Below is a small trained network, with its code and all its weights. Each question gives an input and a class and asks what happens when units are switched off, that is, made to give their printed mean instead of their output.

import numpy as np


def w(rows, s, z=0):
    codes = np.array(rows[::2]) - 128.0
    scale = np.full(codes.shape[1], s)
    scale[-1] = z or s
    return codes * scale


def norm(h):
    return h / np.sqrt((h * h).mean(-1, keepdims=True) + 1e-5)


def f(y):
    return y / 2 * (1 + np.tanh(0.7978845608 * (y + 0.044715 * y**3)))


def log_softmax(a):
    a = a - a.max(-1, keepdims=True)
    return a - np.log(np.exp(a).sum(-1, keepdims=True))


def net(x, mask):
    res = np.array(x, float).reshape(1, 7) / 4 @ E
    u = 0
    for l in range(4):
        y = f(norm(res) @ A[l][:, :-1].T + A[l][:, -1])
        res = res + np.where(mask[u : u + 4], y, B[l][:, -1]) @ B[l][:, :-1]
        u += 4
    return log_softmax(norm(res)[-1] @ U[:, :-1].T + U[:, -1])


A, B = {}, {}
E = w([
[139,209,202,3,141,213,162,110],'x0',
[134,185,110,169,228,163,47,168],'x1',
[125,116,82,170,18,226,192,160],'x2',
[81,91,249,102,75,76,96,121],'x3',
[67,93,193,75,153,147,148,134],'x4',
[168,132,162,188,184,51,203,231],'x5',
[109,91,203,93,122,156,142,77],'x6',
],0.0012)
A[0] = w([
[84,171,231,34,106,233,184,132,66],'0.n1',
[127,137,133,164,118,97,143,179,116],'0.n2',
[122,210,239,40,249,88,126,138,3],'0.n3',
[91,89,27,196,32,186,197,126,1],'0.n4',
],0.0023,0.0009)
B[0] = w([
[206,124,41,152,134,15,111,87,254],'0.n1',
[148,138,130,168,84,132,98,139,128],'0.n2',
[178,93,193,150,188,67,171,255,209],'0.n3',
[193,121,222,96,225,65,121,199,178],'0.n4',
],0.0021,0.00094)
A[1] = w([
[150,147,29,168,104,135,42,86,3],'1.n1',
[131,142,115,126,100,253,102,125,9],'1.n2',
[112,124,131,141,127,136,124,118,143],'1.n3',
[151,158,99,138,182,157,130,126,122],'1.n4',
],0.0033,0.0025)
B[1] = w([
[94,60,165,129,254,113,224,194,110],'1.n1',
[63,190,97,214,236,202,125,240,12],'1.n2',
[137,125,128,111,106,115,122,113,196],'1.n3',
[122,123,172,99,117,136,158,103,250],'1.n4',
],0.0024,0.00026)
A[2] = w([
[122,107,50,148,92,125,174,146,7],'2.n1',
[123,172,80,128,137,254,110,127,12],'2.n2',
[49,74,152,236,151,134,81,125,129],'2.n3',
[106,113,129,145,184,99,34,128,62],'2.n4',
],0.0038,0.0014)
B[2] = w([
[128,156,163,123,185,33,26,139,113],'2.n1',
[3,174,127,252,161,208,107,182,238],'2.n2',
[209,195,112,46,56,100,159,95,254],'2.n3',
[212,217,48,121,133,73,139,123,191],'2.n4',
],0.0024,0.00091)
A[3] = w([
[142,65,57,205,96,95,167,141,135],'3.n1',
[162,170,3,181,170,91,123,163,1],'3.n2',
[100,89,155,150,39,73,70,173,60],'3.n3',
[140,75,212,100,122,53,156,84,46],'3.n4',
],0.0038,0.0017)
B[3] = w([
[186,240,160,84,191,92,100,151,197],'3.n1',
[63,100,186,37,163,113,22,46,205],'3.n2',
[147,118,142,138,134,210,254,136,169],'3.n3',
[79,120,85,149,178,170,72,142,252],'3.n4',
],0.0036,0.0016)
U = w([
[161,172,122,84,201,42,22,98,249],'0',
[214,163,143,176,99,97,215,201,131],'1',
[48,184,74,202,150,253,96,153,63],'2',
[98,54,96,76,14,162,142,2,158],'3',
[72,19,192,127,167,119,177,171,6],'4',
],0.0081,0.0018)

Each question gives the input, the list of numbers given to net, and the class t.
The units are the neurons (one row each of A and B). Each row of codes is followed by its name. A weight is (code - 128) times the scale printed after its matrix; where a second scale follows, it is the last column's (A, B and U).
mask holds one flag per neuron, layer by layer. A switched-off neuron (its flag False) gives its mean, the last column of its row in B, instead of its output. The means were averaged over made-up inputs and are rounded, as every weight is.
A unit's drop is (log p(t) with every unit on - log p(t) with that unit switched off) / (log p(t) with every unit on - log p(t) with every unit switched off).
The circuit of an input: a set's keep is (log p(t) with only the set's units on - log p(t) with every unit switched off) / (log p(t) with every unit on - log p(t) with every unit switched off). Starting from the 12 units with the biggest drops (on a tie, the unit counted first), units are removed one at a time, each time the one whose removal leaves the highest keep (on an exact tie, the one counted first), for as long as the keep stays at least 0.8.
units of the circuit, in order: the units of the circuit, biggest drop first
top k neurons: the k neurons with the biggest drops, biggest first
top k neurons in layer l: the k neurons of layer l with the biggest drops, biggest first
drop of u: that unit's drop, to one decimal
input [0,4,5,-7,-5,7,3], class 0: units of the circuit, in order => (3.n2)
input [3,0,-4,4,7,-1,-3], class 4: units of the circuit, in order => (0.n3, 3.n1)
input [-5,-4,-4,5,-6,3,2], class 1: top 4 neurons => (3.n3, 3.n2, 0.n1, 3.n1)
input [-1,0,6,-4,-3,3,1], class 0: units of the circuit, in order => (3.n2, 2.n1)
input [-8,1,-2,5,5,-1,1], class 3: units of the circuit, in order => (2.n3, 3.n3, 0.n3)
input [-4,4,2,3,-2,1,3], class 1: units of the circuit, in order => (2.n3, 0.n1)
input [-4,-7,4,1,-8,1,3], class 1: top 2 neurons => (3.n1, 3.n3)
input [4,-7,-2,-8,-1,2,-2], class 3: units of the circuit, in order => (0.n3, 2.n4, 1.n2)
input [6,-7,-3,-6,0,3,-8], class 3: units of the circuit, in order => (3.n1, 1.n2, 2.n2)
input [5,-3,-6,8,1,-6,-5], class 3: top 2 neurons => (3.n1, 0.n4)
input [4,4,1,5,-1,5,3], class 1: top 3 neurons => (0.n3, 3.n2, 0.n1)
input [4,4,1,3,-7,-3,8], class 2: top 3 neurons => (1.n2, 0.n4, 2.n2)
input [-2,-7,5,-4,7,-2,1], class 4: top 3 neurons => (0.n4, 2.n3, 2.n4)
input [-6,6,6,8,6,6,-5], class 1: units of the circuit, in order => (3.n3, 2.n3)
input [-8,7,0,-7,4,-3,-3], class 0: units of the circuit, in order => (3.n2)
input [-2,-2,7,-4,1,-3,6], class 2: top 2 neurons => (1.n2, 2.n2)
input [5,-3,-4,5,-6,7,5], class 4: top 2 neurons in layer 2 => (2.n3, 2.n4)
input [-6,7,2,1,2,7,-8], class 0: drop of 3.n2 => 0.6
input [5,-5,-1,-7,-8,7,-3], class 0: drop of 3.n2 => 0.5
input [-8,5,7,-5,-7,6,0], class 0: drop of 2.n1 => 0.0
input [1,-2,1,-5,-5,8,-2], class 0: top neuron in layer 3 => (3.n2)
